Below are the code and all the weights of a small trained network. Each question names an input and a class and asks about switching units off, where a switched-off unit gives its printed mean instead of its output.

import numpy as np


def w(rows, s, z=0):
    codes = np.array(rows[::2]) - 128.0
    scale = np.full(codes.shape[1], s)
    scale[-1] = z or s
    return codes * scale


def norm(h):
    return h / np.sqrt((h * h).mean(-1, keepdims=True) + 1e-5)


def f(y):
    return np.maximum(y, 0)


def log_softmax(a):
    a = a - a.max(-1, keepdims=True)
    return a - np.log(np.exp(a).sum(-1, keepdims=True))


def net(x, mask):
    res = np.array(x, float).reshape(1, 4) / 4 @ E
    u = 0
    for l in range(2):
        y = f(norm(res) @ A[l][:, :-1].T + A[l][:, -1])
        res = res + np.where(mask[u : u + 4], y, B[l][:, -1]) @ B[l][:, :-1]
        u += 4
    return log_softmax(norm(res)[-1] @ U[:, :-1].T + U[:, -1])


A, B = {}, {}
E = w([
[238,160,60,25,158,76,178],'x0',
[128,123,138,124,132,126,134],'x1',
[172,167,150,251,168,173,180],'x2',
[35,112,29,177,161,55,156],'x3',
],0.0024)
A[0] = w([
[3,24,190,184,44,198,23,50],'0.n0',
[159,179,179,78,89,188,46,2],'0.n1',
[54,50,99,131,128,42,123,81],'0.n2',
[58,69,142,22,12,64,63,17],'0.n3',
],0.0036,0.0028)
B[0] = w([
[103,218,147,84,93,133,195,251],'0.n0',
[176,3,130,176,114,101,164,170],'0.n1',
[189,73,105,168,110,99,108,208],'0.n2',
[151,133,103,111,240,222,81,213],'0.n3',
],0.0067,0.0032)
A[1] = w([
[172,80,229,80,69,185,138,253],'1.n0',
[207,147,90,33,152,74,174,104],'1.n1',
[142,178,172,213,254,164,132,65],'1.n2',
[83,97,76,177,140,70,137,129],'1.n3',
],0.005,0.0019)
B[1] = w([
[135,107,77,164,126,63,126,250],'1.n0',
[39,173,184,181,98,168,143,253],'1.n1',
[96,92,80,1,185,139,58,185],'1.n2',
[230,98,193,119,79,124,125,191],'1.n3',
],0.007,0.0044)
U = w([
[54,254,178,156,41,146,190,242],'0',
[144,92,92,52,252,176,55,128],'1',
[253,20,142,216,40,58,140,2],'2',
],0.0072,0.0005)

Each question gives the input, the list of numbers given to net, and the class t.
The units are the neurons (one row each of A and B). Each row of codes is followed by its name. A weight is (code - 128) times the scale printed after its matrix; where a second scale follows, it is the last column's (A, B and U).
mask holds one flag per neuron, layer by layer. A switched-off neuron (its flag False) gives its mean, the last column of its row in B, instead of its output. The means were averaged over made-up inputs and are rounded, as every weight is.
A unit's drop is (log p(t) with every unit on - log p(t) with that unit switched off) / (log p(t) with every unit on - log p(t) with every unit switched off).
The circuit of an input: a set's keep is (log p(t) with only the set's units on - log p(t) with every unit switched off) / (log p(t) with every unit on - log p(t) with every unit switched off). Starting from all 8 units, units are removed one at a time, each time the one whose removal leaves the highest keep (on an exact tie, the one counted first), for as long as the keep stays at least 0.8.
units of the circuit, in order: the units of the circuit, biggest drop first
most important unit: the unit with the biggest drop
top k neurons: the k neurons with the biggest drops, biggest first
k most important neurons of layer l: the k neurons of layer l with the biggest drops, biggest first
drop when u is switched off: that unit's drop, to one decimal
input [5,4,-2,6], class 2: 3 most important neurons of layer 0 => 0.n0; 0.n2; 0.n3
input [8,-7,-4,0], class 0: most important neuron of layer 1 => 1.n1
input [-7,-4,8,8], class 1: top 3 neurons => 1.n2; 1.n1; 0.n1
input [0,7,1,0], class 1: top 2 neurons => 0.n0; 0.n2
input [3,-6,-1,6], class 2: top 3 neurons => 0.n0; 1.n3; 0.n2
input [8,1,1,-7], class 0: top 3 neurons => 1.n1; 0.n2; 1.n3
input [-5,-3,2,-6], class 2: top 2 neurons => 0.n1; 1.n0
input [-2,-7,4,-7], class 2: top 3 neurons => 0.n3; 0.n1; 1.n0
input [7,-3,6,-6], class 0: top 4 neurons => 0.n3; 1.n1; 0.n2; 1.n3
input [8,1,-6,-3], class 0: top 2 neurons => 1.n1; 1.n2
input [-5,4,-1,-7], class 2: top 2 neurons => 0.n1; 1.n0
input [-3,-5,1,5], class 2: 2 most important neurons of layer 1 => 1.n3; 1.n1
input [-3,0,-5,3], class 1: top 2 neurons => 0.n3; 1.n1
input [6,2,4,3], class 0: most important unit => 0.n3
input [5,3,4,-1], class 0: top 2 neurons => 1.n1; 0.n3
input [-4,-6,8,-2], class 1: top 2 neurons => 1.n2; 1.n1
input [3,0,-2,-8], class 2: 2 most important neurons of layer 0 => 0.n1; 0.n0
input [-5,8,8,3], class 1: top 2 neurons => 1.n2; 1.n1
input [4,-3,-2,1], class 0: drop when 1.n1 is switched off => 0.2
input [-2,6,-4,2], class 1: units of the circuit, in order => 0.n3
input [7,5,-2,4], class 0: drop when 1.n1 is switched off => 0.9
input [-2,-6,-3,6], class 2: drop when 1.n3 is switched off => 0.1
input [7,6,-4,7], class 0: 2 most important neurons of layer 1 => 1.n1; 1.n0
